Here is a tiny trained network, its code and every weight. The questions are about switching its units off for an input and a class, where a switched-off unit gives its printed mean instead of its output.

import numpy as np


def w(rows, s, z=0):
    codes = np.array(rows[::2]) - 128.0
    scale = np.full(codes.shape[1], s)
    scale[-1] = z or s
    return codes * scale


def norm(h):
    return h / np.sqrt((h * h).mean(-1, keepdims=True) + 1e-5)


def f(y):
    return y / 2 * (1 + np.tanh(0.7978845608 * (y + 0.044715 * y**3)))


def log_softmax(a):
    a = a - a.max(-1, keepdims=True)
    return a - np.log(np.exp(a).sum(-1, keepdims=True))


def net(x, mask):
    res = np.array(x, float).reshape(1, 8) / 4 @ E
    u = 0
    for l in range(2):
        y = f(norm(res) @ A[l][:, :-1].T + A[l][:, -1])
        res = res + np.where(mask[u : u + 5], y, B[l][:, -1]) @ B[l][:, :-1]
        u += 5
    return log_softmax(norm(res)[-1] @ U[:, :-1].T + U[:, -1])


A, B = {}, {}
E = w([
[118,104,155,138,72,208,197],'x0',
[54,37,54,159,140,155,86],'x1',
[161,153,101,78,82,228,107],'x2',
[167,149,52,134,192,149,182],'x3',
[134,155,56,79,80,128,172],'x4',
[86,106,119,99,143,146,164],'x5',
[129,151,126,80,167,120,89],'x6',
[190,114,105,255,97,101,115],'x7',
],0.0048)
A[0] = w([
[117,80,200,127,119,69,2,91],'L0N1',
[156,158,124,146,130,174,133,90],'L0N2',
[135,159,230,152,188,125,106,2],'L0N3',
[154,180,108,131,193,31,161,31],'L0N4',
[132,105,61,106,188,88,41,75],'L0N5',
],0.011,0.0036)
B[0] = w([
[72,221,190,241,176,207,231,254],'L0N1',
[146,123,98,131,125,165,102,144],'L0N2',
[193,81,174,84,228,173,85,168],'L0N3',
[166,119,85,100,127,11,178,195],'L0N4',
[96,164,31,133,178,156,68,216],'L0N5',
],0.011,0.0066)
A[1] = w([
[125,231,109,149,122,85,147,254],'L1N1',
[74,131,164,27,113,144,161,133],'L1N2',
[98,10,152,216,119,100,131,106],'L1N3',
[218,142,99,136,81,194,176,40],'L1N4',
[185,150,167,131,198,55,113,250],'L1N5',
],0.012,0.0013)
B[1] = w([
[120,78,132,202,20,107,113,255],'L1N1',
[147,231,112,75,58,153,169,176],'L1N2',
[188,231,178,125,144,14,55,173],'L1N3',
[64,17,186,88,138,133,3,229],'L1N4',
[151,35,131,92,138,168,208,229],'L1N5',
],0.011,0.0058)
U = w([
[141,98,141,177,96,123,103,4],'0',
[148,64,62,120,119,54,188,175],'1',
[106,57,146,95,96,152,37,136],'2',
[74,178,169,212,171,160,170,150],'3',
[96,145,3,159,148,153,93,130],'4',
[181,86,163,102,177,182,183,128],'5',
[143,175,155,158,127,53,76,61],'6',
[112,198,117,57,65,167,153,231],'7',
],0.013,0.0016)

Each question gives the input, the list of numbers given to net, and the class t.
The units are the neurons (one row each of A and B). Each row of codes is followed by its name. A weight is (code - 128) times the scale printed after its matrix; where a second scale follows, it is the last column's (A, B and U).
mask holds one flag per neuron, layer by layer. A switched-off neuron (its flag False) gives its mean, the last column of its row in B, instead of its output. The means were averaged over made-up inputs and are rounded, as every weight is.
A unit's drop is (log p(t) with every unit on - log p(t) with that unit switched off) / (log p(t) with every unit on - log p(t) with every unit switched off).
The circuit of an input: a set's keep is (log p(t) with only the set's units on - log p(t) with every unit switched off) / (log p(t) with every unit on - log p(t) with every unit switched off). Starting from all 10 units, units are removed one at a time, each time the one whose removal leaves the highest keep (on an exact tie, the one counted first), for as long as the keep stays at least 0.8.
units of the circuit, in order: the units of the circuit, biggest drop first
top k neurons: the k neurons with the biggest drops, biggest first
top k neurons in layer l: the k neurons of layer l with the biggest drops, biggest first
drop when u is switched off: that unit's drop, to one decimal
input [-1,5,-3,4,-6,7,2,-5], class 4: units of the circuit, in order	L0N1; L0N5; L1N4
input [3,3,3,5,-8,-3,-4,2], class 6: top neuron	L1N3
input [6,-4,-6,4,-3,7,0,-2], class 5: top 2 neurons in layer 1	L1N5; L1N1
input [3,-2,6,-7,-7,-6,-2,-8], class 3: top 2 neurons in layer 0	L0N1; L0N4
input [2,5,-2,6,6,6,-8,2], class 6: top 4 neurons	L1N3; L0N5; L0N1; L1N5
input [-4,-1,-4,-1,-5,2,-3,-7], class 5: top 2 neurons in layer 0	L0N3; L0N4
input [4,0,8,4,-5,6,1,-4], class 7: top 3 neurons in layer 0	L0N1; L0N3; L0N5
input [7,-2,7,5,-1,8,-7,-4], class 2: top 2 neurons in layer 0	L0N1; L0N2
input [3,1,-2,6,5,8,1,6], class 2: top 3 neurons	L1N4; L0N1; L0N5
input [8,-6,-5,-4,3,5,6,0], class 7: top 2 neurons in layer 0	L0N1; L0N4
input [6,-2,-5,-6,3,-2,-4,-1], class 6: units of the circuit, in order	L1N3; L0N1
input [8,-6,3,-4,-6,6,6,1], class 5: top 2 neurons	L0N3; L1N1
input [3,-7,0,8,-2,1,2,6], class 1: top 3 neurons	L0N4; L1N5; L0N1
input [-8,-3,5,3,-5,-8,-2,-6], class 5: top 3 neurons	L0N3; L1N5; L0N4
input [-4,1,-7,6,-7,-4,-4,3], class 1: units of the circuit, in order	L0N4
input [7,-6,1,-7,-5,5,8,5], class 5: top 2 neurons in layer 0	L0N3; L0N5
input [-8,-2,-3,-3,0,-2,4,3], class 3: top 2 neurons	L0N1; L0N5
input [4,-6,-2,3,1,2,4,2], class 1: top 2 neurons in layer 0	L0N4; L0N1
input [-8,0,6,-8,7,2,-1,-1], class 0: top 2 neurons	L1N1; L0N3
input [3,6,2,-6,2,-1,0,-1], class 3: units of the circuit, in order	L1N4
input [6,-2,5,6,-7,3,0,-3], class 2: top 2 neurons	L1N4; L0N1
input [-1,-1,-5,1,-7,4,6,4], class 5: top 2 neurons	L0N3; L1N5
input [7,7,-1,1,3,6,-4,-3], class 7: top 2 neurons	L1N2; L0N1
input [5,0,-5,7,1,2,-2,1], class 1: top 2 neurons	L0N1; L0N4
input [-1,2,-6,4,0,-2,5,-2], class 1: top 2 neurons	L0N4; L1N5
input [-2,6,4,0,-1,6,4,-7], class 7: top 3 neurons in layer 1	L1N2; L1N4; L1N1
input [7,8,-8,1,7,-8,-4,4], class 6: units of the circuit, in order	L1N3
input [6,-4,-3,3,3,7,-6,8], class 2: top 2 neurons	L1N4; L0N1
input [4,-8,-4,8,-3,-5,1,7], class 1: drop when L0N4 is switched off	0.4
input [2,5,-7,2,1,-8,-2,1], class 6: drop when L1N3 is switched off	0.7
